Below are the code and all the weights of a small trained network. Each question names an input and a class and asks about switching units off, where a switched-off unit gives its printed mean instead of its output.

import numpy as np


def w(rows, s, z=0):
    codes = np.array(rows[::2]) - 128.0
    scale = np.full(codes.shape[1], s)
    scale[-1] = z or s
    return codes * scale


def f(y):
    return np.maximum(y, 0)


def log_softmax(a):
    a = a - a.max(-1, keepdims=True)
    return a - np.log(np.exp(a).sum(-1, keepdims=True))


def net(x, mask):
    res = np.array(x, float).reshape(1, 8) / 4 @ E
    y = f(res @ A[0][:, :-1].T + A[0][:, -1])
    res = res + np.where(mask, y, B[0][:, -1]) @ B[0][:, :-1]
    return log_softmax(res[-1] @ U[:, :-1].T + U[:, -1])


A, B = {}, {}
E = w([
[130,126,129],'x0',
[129,124,130],'x1',
[225,244,208],'x2',
[114,44,249],'x3',
[127,128,127],'x4',
[251,2,85],'x5',
[126,126,127],'x6',
[128,128,126],'x7',
],0.0071)
A[0] = w([
[81,73,70,74],'neuron 0',
[113,101,180,51],'neuron 1',
[108,60,230,40],'neuron 2',
[177,201,3,87],'neuron 3',
[194,190,150,100],'neuron 4',
[169,59,106,220],'neuron 5',
[141,89,106,79],'neuron 6',
[109,111,117,15],'neuron 7',
[110,93,230,47],'neuron 8',
[140,108,175,60],'neuron 9',
[203,173,186,86],'neuron 10',
[95,97,107,37],'neuron 11',
[188,150,235,103],'neuron 12',
[188,161,147,78],'neuron 13',
[122,185,106,53],'neuron 14',
[189,108,76,61],'neuron 15',
[140,85,214,93],'neuron 16',
[46,174,161,189],'neuron 17',
[196,170,161,107],'neuron 18',
[117,95,104,82],'neuron 19',
[158,196,7,2],'neuron 20',
[197,187,162,107],'neuron 21',
[172,89,222,112],'neuron 22',
[147,59,106,100],'neuron 23',
[113,90,96,149],'neuron 24',
[85,89,98,115],'neuron 25',
[39,148,99,146],'neuron 26',
[185,116,110,184],'neuron 27',
[76,75,86,172],'neuron 28',
[229,129,137,80],'neuron 29',
],0.013,0.0051)
B[0] = w([
[48,75,64,196],'neuron 0',
[170,13,84,158],'neuron 1',
[206,70,33,210],'neuron 2',
[255,49,91,252],'neuron 3',
[38,110,143,221],'neuron 4',
[124,194,225,247],'neuron 5',
[113,224,184,160],'neuron 6',
[43,132,10,131],'neuron 7',
[233,179,67,199],'neuron 8',
[161,153,53,157],'neuron 9',
[30,68,107,227],'neuron 10',
[97,69,67,150],'neuron 11',
[86,119,102,244],'neuron 12',
[68,50,133,188],'neuron 13',
[161,176,165,172],'neuron 14',
[167,206,188,185],'neuron 15',
[171,106,82,204],'neuron 16',
[178,190,194,254],'neuron 17',
[20,72,116,215],'neuron 18',
[86,128,135,155],'neuron 19',
[206,21,69,218],'neuron 20',
[83,60,168,228],'neuron 21',
[176,162,87,225],'neuron 22',
[136,167,162,195],'neuron 23',
[97,128,119,182],'neuron 24',
[65,102,109,183],'neuron 25',
[130,212,131,224],'neuron 26',
[113,198,215,209],'neuron 27',
[52,138,174,218],'neuron 28',
[79,171,229,214],'neuron 29',
],0.0074,0.0079)
U = w([
[98,94,126,10],'0',
[248,98,99,95],'1',
[184,210,196,121],'2',
[170,152,153,254],'3',
],0.012,0.0058)

Each question gives the input, the list of numbers given to net, and the class t.
The units are the neurons (one row each of A and B). Each row of codes is followed by its name. A weight is (code - 128) times the scale printed after its matrix; where a second scale follows, it is the last column's (A, B and U).
mask holds one flag per neuron, in row order. A switched-off neuron (its flag False) gives its mean, the last column of its row in B, instead of its output. The means were averaged over made-up inputs and are rounded, as every weight is.
A unit's drop is (log p(t) with every unit on - log p(t) with that unit switched off) / (log p(t) with every unit on - log p(t) with every unit switched off).
The circuit of an input: a set's keep is (log p(t) with only the set's units on - log p(t) with every unit switched off) / (log p(t) with every unit on - log p(t) with every unit switched off). Starting from the 12 units with the biggest drops (on a tie, the unit counted first), units are removed one at a time, each time the one whose removal leaves the highest keep (on an exact tie, the one counted first), for as long as the keep stays at least 0.8.
units of the circuit, in order: the units of the circuit, biggest drop first
unit that matters most: the unit with the biggest drop
k most important neurons: the k neurons with the biggest drops, biggest first
drop of u: that unit's drop, to one decimal
input [2,-3,-5,-6,-1,7,8,-6], class 2: units of the circuit, in order : [neuron 5; neuron 15]
input [-1,-8,8,-7,1,6,7,1], class 0: units of the circuit, in order : [neuron 18; neuron 10]
input [2,-4,-4,3,1,-8,2,5], class 2: unit that matters most : neuron 17
input [-7,6,-5,-7,-6,8,7,-5], class 2: units of the circuit, in order : [neuron 5; neuron 15]
input [7,4,8,-2,-3,7,-7,-7], class 0: units of the circuit, in order : [neuron 10; neuron 18]
input [5,-3,-2,-5,5,-5,3,8], class 1: units of the circuit, in order : [neuron 20; neuron 3]
input [-2,-5,5,2,-6,6,-5,-1], class 2: 2 most important neurons : [neuron 29; neuron 27]
input [-1,2,2,-3,0,-1,3,-1], class 1: 2 most important neurons : [neuron 5; neuron 29]
input [-8,1,5,8,7,5,4,3], class 1: 2 most important neurons : [neuron 2; neuron 8]
input [7,1,8,8,-2,-3,-2,3], class 0: 3 most important neurons : [neuron 10; neuron 18; neuron 12]
input [0,2,-4,3,-6,-7,5,-8], class 2: 2 most important neurons : [neuron 17; neuron 26]
input [-7,-1,-3,0,2,-5,-1,-8], class 2: drop of neuron 20 : 0.1
input [-8,3,-2,-5,8,2,-1,8], class 1: drop of neuron 3 : 0.5
input [4,-5,6,0,-2,-6,7,-8], class 0: drop of neuron 21 : 0.2
input [-6,-8,-6,5,-8,8,7,-6], class 2: most important neuron : [neuron 5]
